Below are the code and all the weights of a small trained network. Each question names an input and a target symbol and asks about switching units off, where a switched-off unit gives its printed mean instead of its output.

import numpy as np


def w(rows, s, z=0):
    codes = np.array(rows[::2]) - 128.0
    scale = np.full(codes.shape[1], s)
    scale[-1] = z or s
    return codes * scale


def norm(h):
    return h / np.sqrt((h * h).mean(-1, keepdims=True) + 1e-5)


def f(y):
    return np.maximum(y, 0)


def softmax(a):
    e = np.exp(a - a.max(-1, keepdims=True))
    return e / e.sum(-1, keepdims=True)


def log_softmax(a):
    a = a - a.max(-1, keepdims=True)
    return a - np.log(np.exp(a).sum(-1, keepdims=True))


def net(x, mask):
    ids = ['αβγδζηλμξπστφψω'.index(c) for c in x.split()]
    T = len(ids)
    res = E[ids] + P[:T]
    u = 0
    for l in range(2):
        q, k, v = (norm(res) @ M[l].T for M in (Q, K, V))
        z = softmax(np.where(np.tri(T) > 0, q @ k.T / 2**0.5, -1e9)) @ v
        res = res + np.where(mask[u], z, O[l][:, -1]) @ O[l][:, :-1]
        u += 1
        y = f(norm(res) @ A[l][:, :-1].T + A[l][:, -1])
        res = res + np.where(mask[u : u + 4], y, B[l][:, -1]) @ B[l][:, :-1]
        u += 4
    return log_softmax(norm(res)[-1] @ U[:, :-1].T + U[:, -1])


Q, K, V, O, A, B = {}, {}, {}, {}, {}, {}
E = w([
[133,138,156,123],'α',
[99,106,80,185],'β',
[130,156,172,165],'γ',
[253,136,114,203],'δ',
[200,173,207,139],'ζ',
[102,64,149,157],'η',
[125,106,153,67],'λ',
[108,135,98,104],'μ',
[112,127,97,110],'ξ',
[78,206,139,133],'π',
[126,171,95,121],'σ',
[104,117,89,107],'τ',
[159,86,61,50],'φ',
[90,133,78,96],'ψ',
[135,136,156,126],'ω',
],0.024)
P = w([
[143,201,56,253],'0',
[49,234,133,93],'1',
[32,246,141,62],'2',
[61,195,145,112],'3',
[71,175,122,121],'4',
[68,190,133,123],'5',
[67,191,121,125],'6',
[77,184,131,133],'7',
[58,205,122,101],'8',
[69,191,124,120],'9',
[64,201,118,112],'10',
],0.0045)
Q[0] = w([
[93,77,110,190],'0.h0',
[3,76,176,57],'0.h0',
],0.017)
K[0] = w([
[148,132,178,128],'0.h0',
[250,72,102,214],'0.h0',
],0.012)
V[0] = w([
[51,44,167,254],'0.h0',
[130,153,145,187],'0.h0',
],0.0061)
O[0] = w([
[90,169,165,28,3],'0.h0',
[61,253,97,37,107],'0.h0',
],0.007,0.0032)
A[0] = w([
[157,79,50,67,204],'0.n0',
[2,81,125,161,150],'0.n1',
[132,94,190,132,252],'0.n2',
[94,145,62,176,54],'0.n3',
],0.024,0.0022)
B[0] = w([
[107,204,92,83,254],'0.n0',
[126,95,251,38,190],'0.n1',
[108,130,182,150,171],'0.n2',
[119,64,49,207,186],'0.n3',
],0.024,0.014)
Q[1] = w([
[33,6,143,66],'1.h0',
[174,72,125,105],'1.h0',
],0.019)
K[1] = w([
[5,174,94,167],'1.h0',
[126,107,125,191],'1.h0',
],0.021)
V[1] = w([
[2,92,120,229],'1.h0',
[228,75,58,147],'1.h0',
],0.015)
O[1] = w([
[134,200,4,100,117],'1.h0',
[169,70,151,53,3],'1.h0',
],0.014,0.0068)
A[1] = w([
[6,161,92,169,76],'1.n0',
[122,212,215,6,180],'1.n1',
[130,91,31,169,4],'1.n2',
[127,78,226,134,50],'1.n3',
],0.014,0.0025)
B[1] = w([
[26,112,209,2,226],'1.n0',
[137,110,120,249,244],'1.n1',
[190,145,188,191,151],'1.n2',
[109,177,43,113,192],'1.n3',
],0.015,0.011)
U = w([
[130,140,142,113,101],'α',
[109,110,126,123,110],'β',
[110,95,38,212,140],'γ',
[121,115,116,125,117],'δ',
[87,112,140,132,97],'ζ',
[196,106,127,136,254],'η',
[124,126,117,126,118],'λ',
[84,9,112,141,111],'μ',
[129,128,130,117,112],'ξ',
[113,140,134,149,87],'π',
[107,228,47,122,143],'σ',
[107,102,97,130,110],'τ',
[166,199,175,217,149],'φ',
[136,150,155,101,109],'ψ',
[141,119,238,87,113],'ω',
],0.014,0.0079)

Each question gives the input, a string of symbols that net reads in full, and the target symbol t.
The units are the heads (2 rows each of Q, K, V and O) and the neurons (one row each of A and B). Each row of codes is followed by its name. A weight is (code - 128) times the scale printed after its matrix; where a second scale follows, it is the last column's (O, A, B and U).
mask holds one flag per unit, layer by layer, with each layer's heads first. A switched-off unit (its flag False) gives its mean, the last column of its rows in O or B, instead of its output. The means were averaged over made-up inputs and are rounded, as every weight is.
A unit's drop is (log p(t) with every unit on - log p(t) with that unit switched off) / (log p(t) with every unit on - log p(t) with every unit switched off).
The circuit of an input: a set's keep is (log p(t) with only the set's units on - log p(t) with every unit switched off) / (log p(t) with every unit on - log p(t) with every unit switched off). Starting from all 10 units, units are removed one at a time, each time the one whose removal leaves the highest keep (on an exact tie, the one counted first), for as long as the keep stays at least 0.8.
units of the circuit, in order: the units of the circuit, biggest drop first
most important unit: the unit with the biggest drop
k most important neurons: the k neurons with the biggest drops, biggest first
k most important neurons of layer l: the k neurons of layer l with the biggest drops, biggest first
drop of u: that unit's drop, to one decimal
input φ μ φ φ σ μ, target μ: units of the circuit, in order => 0.n1, 0.n3
input δ δ α φ ω φ φ δ, target η: most important unit => 1.h0
input φ ω π, target μ: 3 most important neurons => 0.n0, 0.n1, 0.n3
input φ φ φ ω φ ω ω, target φ: units of the circuit, in order => 0.n3, 1.n0, 1.h0, 0.h0
input δ γ ω σ ζ γ φ τ β, target μ: units of the circuit, in order => 0.n3, 0.n1
input φ φ ω φ ζ π, target μ: units of the circuit, in order => 0.n0, 0.n3, 0.h0, 1.n0
input η φ φ ζ φ ζ α, target φ: 4 most important neurons => 0.n3, 1.n0, 0.n2, 0.n0
input φ η φ ψ ω π φ φ μ, target μ: units of the circuit, in order => 0.n3, 0.n1
input σ ω φ γ σ φ φ ω, target φ: 2 most important neurons of layer 0 => 0.n2, 0.n3
input π φ φ ω φ ζ α, target φ: 3 most important neurons of layer 0 => 0.n3, 0.n2, 0.n1
input η φ ζ φ ω ξ, target φ: 2 most important neurons => 1.n1, 0.n3
input ξ π σ, target γ: 3 most important neurons => 0.n3, 0.n0, 0.n1
input η σ φ φ ξ, target φ: 2 most important neurons of layer 0 => 0.n3, 0.n1
input ω π α λ φ β ω φ μ φ β, target μ: units of the circuit, in order => 0.n1, 0.n3
input φ φ ζ σ φ σ φ γ ψ, target μ: 2 most important neurons of layer 0 => 0.n3, 0.n0
input φ ζ ζ ζ η φ φ φ β ψ, target μ: units of the circuit, in order => 0.n3, 0.n1
input τ ζ σ φ α φ ψ δ, target η: most important unit => 0.n0
input η η ψ φ φ ζ φ σ β μ, target φ: 2 most important neurons of layer 1 => 1.n1, 1.n0
input φ φ λ, target φ: 3 most important neurons => 0.n3, 1.n1, 1.n0
input σ ζ φ σ, target γ: most important unit => 0.n3
input φ ζ ω ω φ β ζ φ τ, target μ: 2 most important neurons of layer 1 => 1.n1, 1.n0
input φ ω ζ, target φ: 3 most important neurons => 0.n3, 1.n0, 0.n0
input γ ω ω ω ζ η, target ω: drop of 0.n1 => 0.5
input σ ζ φ φ φ φ λ, target φ: drop of 1.n1 => 0.4
input φ π ω π ω μ ζ ξ, target μ: drop of 0.n1 => 0.8
input φ σ ξ, target μ: drop of 0.n2 => -0.1
input ω ψ ψ δ π ω η, target ω: most important neuron => 0.n1
